Here is a tiny trained network, its code and every weight. The questions are about switching its units off for an input and a class, where a switched-off unit gives its printed mean instead of its output.

import numpy as np


def w(rows, s, z=0):
    codes = np.array(rows[::2]) - 128.0
    scale = np.full(codes.shape[1], s)
    scale[-1] = z or s
    return codes * scale


def f(y):
    return y / 2 * (1 + np.tanh(0.7978845608 * (y + 0.044715 * y**3)))


def log_softmax(a):
    a = a - a.max(-1, keepdims=True)
    return a - np.log(np.exp(a).sum(-1, keepdims=True))


def net(x, mask):
    res = np.array(x, float).reshape(1, 7) / 4 @ E
    y = f(res @ A[0][:, :-1].T + A[0][:, -1])
    res = res + np.where(mask, y, B[0][:, -1]) @ B[0][:, :-1]
    return log_softmax(res[-1] @ U[:, :-1].T + U[:, -1])


A, B = {}, {}
E = w([
[118,203,118],'x0',
[193,139,89],'x1',
[164,180,173],'x2',
[28,191,189],'x3',
[137,65,255],'x4',
[121,124,80],'x5',
[169,61,102],'x6',
],0.007)
A[0] = w([
[212,124,177,146],'n1',
[109,99,185,206],'n2',
[87,56,108,70],'n3',
[213,50,40,136],'n4',
[145,147,139,88],'n5',
[253,233,141,254],'n6',
[62,94,80,193],'n7',
[135,123,160,245],'n8',
],0.012,0.0071)
B[0] = w([
[75,113,99,183],'n1',
[104,78,137,204],'n2',
[163,188,91,138],'n3',
[134,106,45,237],'n4',
[125,157,130,120],'n5',
[5,88,81,255],'n6',
[172,108,148,186],'n7',
[39,90,161,207],'n8',
],0.028,0.0092)
U = w([
[146,183,131,162],'0',
[98,253,169,45],'1',
[84,105,204,212],'2',
[179,121,107,109],'3',
[156,216,171,2],'4',
[82,187,75,153],'5',
],0.011,0.0062)

Each question gives the input, the list of numbers given to net, and the class t.
The units are the neurons (one row each of A and B). Each row of codes is followed by its name. A weight is (code - 128) times the scale printed after its matrix; where a second scale follows, it is the last column's (A, B and U).
mask holds one flag per neuron, in row order. A switched-off neuron (its flag False) gives its mean, the last column of its row in B, instead of its output. The means were averaged over made-up inputs and are rounded, as every weight is.
A unit's drop is (log p(t) with every unit on - log p(t) with that unit switched off) / (log p(t) with every unit on - log p(t) with every unit switched off).
The circuit of an input: a set's keep is (log p(t) with only the set's units on - log p(t) with every unit switched off) / (log p(t) with every unit on - log p(t) with every unit switched off). Starting from all 8 units, units are removed one at a time, each time the one whose removal leaves the highest keep (on an exact tie, the one counted first), for as long as the keep stays at least 0.8.
units of the circuit, in order: the units of the circuit, biggest drop first
k most important neurons: the k neurons with the biggest drops, biggest first
drop of u: that unit's drop, to one decimal
input [2,-2,-8,-7,-7,8,-8], class 3: 2 most important neurons : [n7 n6]
input [0,-8,-7,-3,-8,-4,7], class 3: units of the circuit, in order : [n6 n7]
input [4,-4,-7,-4,-1,-6,-6], class 2: units of the circuit, in order : [n4]
input [-3,-6,0,-1,-7,2,-7], class 2: 3 most important neurons : [n4 n3 n7]
input [-3,-2,2,-6,5,-4,7], class 5: 2 most important neurons : [n4 n1]
input [-2,-7,-3,-6,1,-3,1], class 3: units of the circuit, in order : [n6 n4]
input [8,-8,-4,-8,1,3,-8], class 2: 2 most important neurons : [n4 n3]
input [-5,-3,7,5,-7,-6,-1], class 2: 3 most important neurons : [n4 n3 n1]
input [7,-8,7,6,-6,1,8], class 2: 3 most important neurons : [n4 n3 n1]
input [-6,-5,0,-7,4,0,0], class 5: 4 most important neurons : [n4 n3 n1 n7]
input [-1,-8,6,-2,-4,3,-6], class 2: drop of n3 : 0.2
input [0,-7,-5,-6,-3,4,5], class 3: drop of n6 : 0.3
input [0,-7,-5,3,-3,-2,5], class 3: drop of n5 : 0.0
input [-6,-2,1,-5,1,-2,7], class 3: units of the circuit, in order : [n6]
